Each row comes from the steps of one path. Every step used is in the known rows, and no mark comes twice. Write the path behind each row, first mark first.
Known rows
pobun, reran, fina, bimuz, fepu, rigi: [-423   10   73   42  -74   35 -456 -256 -111  -79  140    9   91  245
  -33  -12 -110 -195  162  -17  247  100 -131  -15   76    4    9 -201
 -276 -309  110   57  286  -83  -72  -74   -9 -137  -62 -131  -88 -246
   33 -293   75 -301   31 -115   58]
rigi, mafega, fepu, bimuz: [ -68  119 -182   66  -98   27  271   74   13  170 -228  173 -274 -186
    6   -3   56  -57  -79   96  -22  -26  -99 -165 -189   88   17  103
  213   47 -149   38 -286  114 -308   25   78  116  -21 -131  -77 -309
  -25  -14 -279  -68 -215   35   82]
rigi, mafega, fepu, pobun, fina: [ -57  221 -155   91 -145   -6  122  134   12  162 -166  236 -265 -145
  -21   26   82   33   -8   47  -89   57   -4 -116  -85  175   55  142
  176   22 -204   20 -185  102 -269 -102   27  100   38  -71  -10 -427
  -87  -58 -393  -96 -301   80  126]
pilib, pizim, rigi, mafega, fepu, pobun, bimuz, fina, reran: [ 188 -171   17  -49  157  -13   -5  -77   -1   97 -102  220 -294 -156
   12 -341  296  418  162 -196 -241  -33  160   52 -115 -281  -20   89
  294   30   49  198   67  208   55   53   62 -138   42   10   -8  205
 -294   60  114  276  197  101  208]
pilib, pizim, vanaka, bimuz, reran, fina, pobun, fepu, mafega, rigi: [ 276 -144 -100 -219   26  -85   31 -271 -280   87   32  -73  166  -18
 -158 -261  234  205  100   33 -322   84  158  381   19 -100 -201 -198
   18  -29  185   42   32  -33  192  307  189  -72  144   55 -145  539
   25  104  275  140  337 -348  158]
vanaka, reran, fina, pobun: [-132   68  338 -361  172   22  -30 -169 -376 -127   67  -77   13  273
  196  181  -61 -178  154  -80  262   40 -174  307  333    7 -100 -130
 -282  -19  -28   89  168 -236  -11  204  209 -209   24  107   92  142
  224  159  110  -54  -44 -266 -182]
pobun, bimuz, pizim, vanaka, reran, fepu: [ 110  174   83  449  144 -282 -210 -180  241   18  147  -99  203 -134
  125   73 -149  169  112  -15  113  179  163  -48 -272 -187    5  114
    4  189   76  180  110   27  228  189  245 -202 -109  214 -168  -14
  -30 -165   79  -17   -5   49 -100]
fina, pobun, fepu, bimuz, pizim, pilib: [   6   32 -102  -29   34 -271 -203 -170   84  -84  169 -174   97 -212
  115    2 -378  110 -124   70  -28   60  119 -245 -240  -12  116 -140
  -93  125  -45   25   84 -151 -203  186 -114  -95 -210  109  133  -24
  264 -259 -154  234 -116 -166  153]
bimuz, pizim, pilib, vanaka, reran, fina, pobun: [ 260 -174  117  -73  101 -193 -116 -245  158    9  265 -274  373 -251
   33  -13 -133  123   28  -53  -68   46  111  -24  213 -164  142   78
  -80  317  116 -105   72 -141  369   23  119 -214 -152  131  -43  213
   47  -10  148  258   17  258  209]
vanaka, rigi, mafega, fepu, pobun, bimuz: [-170   63  -44   27 -130   14  -65  408   79  -70 -117   61 -216 -122
   45   95   15  -78   76  181  149  -68   -3 -217  -55 -140  -57   72
   94  265  -92  192 -244  196  -69  -42 -154  118 -217  -92   46 -160
  -62  246 -192   55  -58   53  -33]
fina, reran, mafega, fepu: [-141  -53  153  -79  133  118  150  -26   32  -34   37  107  -10   26
 -101 -164  153   76 -230 -117  -80  -63 -441   38   16  161  307 -206
   -4 -289  -20  -94   21  -93    5  -51    7  203  -36  -13  103   -1
  182  154 -127 -322  -65 -234   41]
pilib, bimuz, reran, mafega, fepu: [ 197    7   25  -22 -161    0   99   82   53 -144 -106 -208   99  233
 -105 -170  -75   68  -97  -57 -245  -94 -262  239  -99 -179  -92  -18
   96 -288  266  -56 -101 -113  390   12  126   19  300 -223   44  122
  -98 -136  206   62    8 -144 -117]
rigi, mafega, fepu, pobun, bimuz, reran: [-171  167 -160  144 -134   56  153   94   79  143 -158   96 -267  -15
   16   -4  112   12   14  -54  -58   99  -30  -87 -161  124  -11   86
  180    2 -144   96 -148  133 -219  -24  135   23  -20  -47  -42 -364
 -130  -79 -232  -81 -294   10   68]
fina, reran, fepu, pobun, bimuz, pizim, pilib, vanaka: [  84   20   47  237  189 -206  -63  -33  236  -18  242   56  110 -220
   16  -77 -132  446   28 -274 -325  148  -44 -142   48  -86  336  -91
  -87  -21   78 -140  153   19  124  -59   40   43   74  278   22  151
  -28   72  -54 -182  -88  -42  101]
vanaka, rigi, mafega, reran, fina, pobun, bimuz, pizim, narev: [-339    2   68 -122  -40  111   41  128   46 -102  -73  -54    8  -64
  221  234  -18 -336  109  328  358  -63   45 -213   15 -198 -223    6
   45  280  -39  250 -118  210 -117   73 -259    3 -247 -181  -18 -178
   -7  299   40  239  -63   63 -147]
pizim, bimuz, fepu, mafega, rigi: [ 259   22 -124   45  -79   56   65   -2   19  -77   37   10  380  331
 -336  -86 -183  181  -26   -6   61 -123   34  119    1  208 -224 -131
   59 -114  129 -173 -211 -120   83  -30  136   87  114  -22  -33  112
  105 -303  158  132  230  -17 -119]
fepu, mafega, reran, fina, pobun, bimuz, pizim, vanaka, rigi: [ -99 -100  125   26   -4  129  111  111  -34  -37  224   -5  196   93
  -72  188   76 -361  -44   78   98  -27  -43   75  -29   49 -261  146
  -77   72 -177  -65  123  104   13  182 -230  196   95  128  -81   30
  110  -98 -138 -219  148 -257  -90]
pilib, pizim, bimuz, pobun, fina, reran, mafega: [ 354 -149  -34 -119  105 -151  -20 -135 -147  104   46  225  224  121
 -224 -228  -15  339  -23  -41 -324  -77   18  176 -196  -68  -44 -135
  212 -281  281   48    7   -6  243   69  217   41  201  -93  -55  468
  -79  121  354  322  119   38  128]
vanaka, bimuz, pobun, fina, reran, mafega, fepu: [  98   71  281 -262   -4    5 -193  -28  -14  -32  -56   27  114  228
 -173  239  121   -7  -32   54   52  152 -290  340  -76  121   67  -57
 -132 -308  397   56   24  -77  145 -256  -44   73  247  234  -48   92
  165  196   27 -151 -161 -228  -35]
reran, mafega, fepu, bimuz: [  68  -32 -113  174   75   76  109  342   29  113  119   77 -147  151
 -226 -186 -135 -130 -147   77    5 -179 -333  146 -277  123   90   97
  -13 -235  -38 -150   13  -60   67  -64   92  287   46    8  247   25
  224 -172 -291 -361  -91 -228    2]
pilib, pizim, narev, mafega: [ 418 -134 -150 -181   36   11  -53  -61 -103   -8 -140  119   30   84
  -80 -361   97  262  -89  191 -191  -76  253   91   46 -157 -129  -81
  278 -130   12   76   37  211   13   24  115 -188 -102 -143  -43  302
 -330   20  372  468  311  133   32]
fina, bimuz, reran, fepu: [-311   28  238  -46  -44  -72 -129 -197  107 -102  -42 -144   70  114
   79  -75  -22   68  130 -322   42  -31 -102    9  231 -128  315 -190
  -44  -94   99  -20  386  -80   13  -18  194 -298   -4 -192  108   -1
    7  215  229 -102   69 -176  -39]
vanaka, pizim, narev, fepu, mafega, reran, fina: [  16  -59   36 -324   20  360 -168  134    0   33  -42  100  -46   32
   60    0   45 -290   19  469  -27  130   71  132   36 -153    8  129
  -66  -97  -12  101  -84  139  -19  -82 -215   92  -49   10    3  -33
  -48 -131   99  110  218   26   -3]
fepu, bimuz, pizim, vanaka, rigi, mafega: [ 205   18   19  410  202 -181 -135   38   81  132  -33   19   75 -235
   32  169 -306 -106   86  136   73   -3  109 -268 -275 -181 -121   84
   70  213   60  101  -38   49   26  173   63  -63 -181  164  -83  134
   30  -31  -92  188  -36  168  -61]
rigi, mafega, fepu, bimuz, pizim, narev, reran, fina, pobun: [-181  155 -143  -90  -42  200  293  -11  -22  162 -190  142 -139  -47
  111  267  -41 -261 -179  275   85   71   -9  -95 -206    3 -158   33
   78   60 -189   -4 -150    5 -301    3   -8   38  -63  -85  -41 -401
   18 -153 -157   30 -201  -38  -78]
vanaka, rigi, mafega, reran, fepu, pobun: [-219    0 -113  -10  -36   64   68  400   87 -111 -137  -17 -274  -55
   74   67   64 -162  155  164  126 -134   25 -163   69  -78  -68   67
   78  232  -62  121 -201  240 -136 -128 -188  166  -84 -103  168  -40
  -73  389 -138   63    1   93  -21]
mafega, fepu, bimuz, pizim: [  46   12   -6  197  103   84  -10  130  200   29   -2   66  -65 -298
 -174   -9 -266  -92 -183  -10  -22   36 -163 -160 -302  -20  143  278
   26   28 -187 -192  -89    5  -31  -71  113   31  -10  162   35 -128
  120 -198 -399 -176 -117   73  174]
pilib, bimuz, pizim, vanaka, reran: [ 428  126  192   71  -23 -251   11 -160  145 -121 -121 -196  351 -160
   58   31  -87  286 -146  106 -249   33   88   87   54 -288  -98   47
  104  192  269   48 -125  -44  481  129  103 -200  132  -54 -117  217
 -133  -82  257  346  154  193  -61]
mafega, fepu, pobun, bimuz: [  34  126  -37  272    3   21 -136  285  137  -59  144  174 -160 -165
 -221  -97 -212  145  -67 -146 -144  167  -49 -119 -206   61  148  290
   55  -37 -230  -95  -17   97  -68  -70  153   17   31  191  119 -187
   11 -248 -464 -319 -157   43  124]
fepu, rigi, mafega, reran, fina: [  -4  -82 -227   42 -224   90  242   65 -204   99  -86   39 -112  -55
  -55 -135   96 -120  -55 -178   62 -101  -27  -54  347  286    9    8
  -86  -39 -278 -187  -96  -67 -169  -11  -80  103 -200 -141  -88 -179
  -16    8  -36 -213 -153  174  -74]
rigi, mafega, fepu, pobun, reran, fina, bimuz, pizim: [-393  160  -39   29 -126   46   89  -14  114  221 -116  111 -159  -73
   91  107  136  -69  -81   97  -18  109  -18 -101  -20  115   37   42
   16   98 -113   56   53  148 -183 -126  -13   12  -27  -52  -23 -465
  -70 -118 -253 -133 -250   35  196]
fepu, rigi, mafega, reran, fina, bimuz, pizim: [-120  -77  -80   38 -231   54  222  -32  -73  178 -105  -23   21 -124
   34  -60   93 -123 -123 -183  101  -81  -12 -103  414  234   96    2
 -161   86 -243 -181   99  -77 -104  -49 -131    4 -260 -142 -107 -219
   -5   26   10 -166 -166  209  -41]
pizim, bimuz, fina, reran: [ 158    1  128  -80   80  -13 -178 -157 -196 -281  153   74  167   36
 -147   20  -81  183  -52 -232 -248  -68  -81    6  -91    1  -65 -220
  254 -183  257 -100 -173  -77  266   95  283   68  196   78  -37  167
   72  -20  397  124  189   99  -80]
bimuz, pobun, fina, reran, fepu, rigi, mafega: [  26   38   94  102  -35  -72 -160   33  -71   -6    3  126   71  283
  -48  197   18  -33  105 -223  108   38 -100   31 -106  286  135 -160
 -109 -281   32    4  -37 -130  -40 -142 -146   75  107  -16 -102  -28
   31  180  163  121 -346   73  -27]
bimuz, pizim, vanaka, rigi, mafega: [  79   16   49  162   92 -121 -131 -116  226  -30  -57 -171  234 -236
   55  120  118   12  -11  201  106  -38  243 -129    7 -121  -20  -23
  124  414   32   90 -144   72  275   67   -5 -164 -326   28  -60   50
  -38  188  131  325  161  289  105]
fina, reran, fepu, rigi: [ -39    4    4    5   73  -37   71  -35   25 -117   25   60   14 -102
   -2 -146   14  302 -125 -283 -144  -26 -182  -39  249  109  365 -276
 -171 -180 -107 -281   21 -126  -23  -74  -54  110  -60   87   56   24
   86  189   15 -305  -17 -136  -24]
rigi, mafega, fepu, pobun: [ -98  157 -184   35 -142   35  219  152   55  132 -182  158 -281 -115
  -16  -35  150   67  -84   45 -106   35   -3 -106  -23  191   58   95
  186   89 -194   15 -216  149 -256  -79   56   70  -37  -81   39 -337
  -86  -10 -296  -59 -224   96  148]
fina, pobun, fepu, mafega, rigi: [-126   46 -156 -226 -204 -161   34  -36  -73 -132   93 -188  100  -32
   88  -88 -106    8 -239   99  -15   20   19 -106  -60  247   44 -261
 -199   93 -198  -57   29 -244 -280  220 -223   19 -164 -101   92 -158
  293 -243  -65  100  -39 -405   80]
narev, reran, fepu, mafega: [ 104   32 -333 -111  -56  180  108  255    4 -153  -95   25 -238  275
 -119  163   22 -189 -191  115  -89   60   15  143 -155   -7  -41   30
  -72 -160 -156 -236    5 -265  -96 -297   61  178  135   42  209  -72
  -64 -258   52 -258  355 -194 -295]
reran, fina, bimuz, fepu: [-277  -69  329  -82  -46   -4 -183 -145 -118    8  104   88  176  232
  -43   99  -70 -198  264 -107  418  -47 -163   84  366   32   76  -30
 -264  -79   68   22  408  -32  -10   51  -20 -231   98  -53   29  104
  155  139  130 -137   68  -61  -32]
reran, fina, bimuz, pobun, fepu, mafega, rigi: [-346 -177  245 -115 -150  -14  -61  -26 -184   73  186  -19  119  351
  -28   91   37 -299  153 -122  259   23 -123  156  213  241  -37 -149
 -325  -59    4   51  414  -59    2   81 -108    2  127  -23  -41  105
  215   -4  212  -66   -3 -216  -55]
rigi, mafega, reran, fepu, bimuz, pizim, narev: [-166  120 -225  146   37  112  397  -42  197  144 -213   37 -205  -83
  144   26   54 -136   34  170   32    7   58 -108 -116   70  -76  109
  211   72  -82   43 -130  269 -322  -81   18   67   56 -113  -24 -266
 -113   12  -94   71 -187  118   -1]
pobun, fepu, rigi, mafega, reran, fina, bimuz, pizim: [-290   45 -262  132 -255   15    2 -163  167  151 -111 -104 -217  -53
   60  -70  132  -29  -88  -76   63   20   66  -16   84  253   72 -128
 -156  121 -221   75  195   63 -140  -96 -229   56 -194   33  -95 -173
   23 -260  -59   -4  -74 -152  171]
narev, rigi, mafega, reran, fepu, bimuz, pobun: [ -81 -106 -176   96  147  109  333   45  -42  101 -109  -91 -328  136
  254  -11  189   31 -165  -90   93 -114  211 -209  -86  270 -173  194
  148  -27  -50  -33 -100  185 -275 -103  -90  -46    5   55   83   61
 -292   88 -132  -36  -98  391 -147]
reran, fina, bimuz, pizim, narev, fepu: [-270  -62  325 -143   25    4 -170 -159  -43   83  131   -1  242  164
  112  182  -49 -228   21   88  282   24  -35    5  245  -44   20  -23
 -222   23  -18  -15  426   51   94  -19  -38 -237   -9   53   -7  -68
   61  -40  169  -38   88   27  -79]

Which path is each row?
[-369 -179  104    2    7  207   65 -100  -60  -69  117   -1  -90  108
 -113    1   58 -366  104 -247  177   11 -149   25  144  209   34  111
 -103 -144 -116   11  265  105 -173  -34  -64   31  168  -26   14   73
  116   94  -33 -227  -27   15   75]
mafega, reran, fina, bimuz, pobun, fepu, rigi
[ 348 -130  -71   47  123  -43  -62   49 -206   21  -40  147  -80 -277
 -153 -209  165  156  146   29 -310  -96  142   66 -159 -319  -99   24
  321  152   92  106 -246  186  208  266  197  -18   51  -84  -95  554
 -124  356  203  289  332   99  225]
pilib, pizim, vanaka, rigi, mafega, fepu, bimuz, fina
[-151  -52   16  -38  176  120  110 -192   74  -76  -94   76 -247  143
  128  -29  239   52  318  -53  429 -179  205  -26  -41 -140 -220  111
  205   54  -35  276  -22  155 -260   43 -181 -153  -44  -91   87 -239
 -110  -36  -90  121  134   46  -55]
pizim, rigi, mafega, reran, fina, pobun, bimuz, fepu
[ 307 -238  166 -270  -26   50 -249  103   91  -21  124  -45   -3 -365
  -67 -264  -18  136   83   91 -418   64  -77  180   65 -320  352  131
   36  -59  369   25 -186  -92  415  -67  -82  304   90   10   74  274
   87   26   82  115  128  196  194]
vanaka, pizim, pilib, bimuz, fina, reran, mafega, fepu
[ 234 -212   29 -298 -127   43 -114   14   26   62   51  -62  117 -310
    0 -162 -116   37  179  161 -162   50  112  102  272 -252  188  168
 -120   38  259   27 -177 -110  157    4 -235  175    7  -87   18  176
   74   27   36  181   37  274  147]
vanaka, pizim, pilib, bimuz, fepu, rigi, mafega, reran, fina, pobun
[ -58   52  104  134  111   65  -61  -68 -106 -149    1   54   86    7
  -84  144  224  -75  303   79  212 -142  167   13  147 -149 -155 -102
  209  224   62  217 -227  198   38  220   -7  -40  -62 -143  -51  253
   25  472   73   65  325   48  -20]
pizim, vanaka, rigi, mafega, reran, fina, bimuz, fepu
[  15  308  274   59  285   24 -121  -17   58   -1   -5  -72  -85  262
  289  157 -168  236  122 -136   43  132  146  297  281  -43   10  -14
 -216   60  -29  -21  367  -34   83 -213  167 -273   50  321  210   83
  -75  -58  -57  -25  -74 -102 -252]
vanaka, reran, fepu, pobun, fina, bimuz, pizim, narev, rigi
[-126   57    6  -38  -81 -113  -74  -19 -121 -131  218 -151  225   50
   79  -26 -276  -33 -157 -136  112    0 -129 -103 -172   -7   83 -128
 -185 -145  -92  -95   94 -325  -61  292   26 -125 -211 -111   79 -212
  232 -113    6 -182 -250 -285 -120]
fina, pobun, bimuz, reran, mafega, fepu, rigi
[ 160   45   80  175  173  -61   54 -143  166   39   38 -286  286  -41
   40   25   89   51  -35   24    8   62  172  189   91   69  -29  -51
 -108  316  -36 -112    5 -130  319   41  169 -103 -116  205  -45  122
   88  -70  126  120  152   43    9]
bimuz, pizim, vanaka, reran, fepu, mafega, rigi
[ -45   48  -40   26   73   82  157  -14 -102  125 -106   90 -284  -68
  221  -14  205  235 -249 -122  -37  -18  167 -256   40  262  -32  146
  145  -53 -182  -75  -74   77 -241 -136 -119  -68  -92  104   34 -196
 -298   -7 -404 -177 -170  319  -94]
narev, rigi, mafega, fepu, pobun, fina, reran
[ -32   81  -24 -234 -134  -37 -184  -47   27  -51 -124 -152   17  301
  -47  166  169   64  -40  126   18  174  -63  301   -9  109  -46 -198
 -191 -184  424   60  -66    6   81 -282  -36    7   78  152  -75    1
   15   55  257  -85  -74 -154   -6]
vanaka, bimuz, pobun, reran, fepu, rigi, mafega
[ -95  -24 -128 -143  106  155 -160   15 -224 -155   43   -9  -80  167
    1  465 -178 -491  -64  236  185  121   85  -24 -255 -175 -278  -58
 -198  -20  -82   34  114 -334  -76   20  -32    8  -30  136  129   40
  128 -166   63  -34  267 -169 -285]
narev, reran, fina, pobun, fepu, bimuz, pizim, vanaka, rigi
[ 329   28  141   27 -215 -210   72  177  -17  -97  -27  -41  299  182
  -67   42 -155  127  -63  -46 -237   34 -147  112 -107   33  -71  -42
  -89 -212  250  -79 -117 -162  256  -31 -172  170  470 -157 -143  116
  -30 -100  235  214 -138  -12 -169]
pilib, bimuz, pobun, fina, reran, fepu, mafega, rigi
[ -54  125  213  121 -135 -162 -252  -95 -104   49   42   61  161   15
  -16    9 -209 -116  282 -231   69   53 -115  -17   38   27  180  -21
 -130 -255  -34  -87  342 -289  -68  -57   39  -40  193 -158 -102 -299
   72  -97 -136 -214 -169 -209 -155]
pobun, fina, bimuz, reran, fepu, mafega, rigi
[-214  -76 -169  -21  101   89  285 -118 -169  119  -60  -77 -328   25
  333   22  141  -48 -191   -8  135  -83  207 -263  -57  246 -249  138
   77    3 -129   41    9  132 -383   59 -176  -73  -58   69   51  -43
 -195  -44 -261  -80 -103  205 -124]
narev, rigi, mafega, reran, fina, pobun, fepu, bimuz
[  80 -170 -227  109  222   70   -3  237  132  -64  -51 -144 -215  240
    5   23  177 -181 -208   33  165 -314  171  -73 -240   65 -192  205
   20 -122 -112 -112  130  135  -88 -298 -195  246  198  314  156  -66
 -202 -107 -143 -124  240  122  -25]
narev, mafega, reran, fepu, bimuz, pizim, rigi
[ 197   67 -171   46 -144  -27   82  214   49  -63  -56   84   49 -338
   -1   81  -67  -11   10  216 -132 -130  -13 -252   27 -381  -62   55
  128  378   43   65 -315  135  172  147  -83  -93 -125 -325 -218  157
 -196  322  193  230   64   15  156]
pilib, vanaka, rigi, mafega, fepu, bimuz, pizim, narev
[ 584 -210 -145    4    9 -156   87   29  -46  -61  341 -186  124 -142
 -206 -375  -60  372  231 -254 -392  -14   82  153  292 -101  138   25
   95  152  101 -186 -229 -123  268   16  295  124   70    0  -64  427
    1  -36   76   20  197   53   81]
pizim, pilib, vanaka, reran, fepu, mafega, rigi
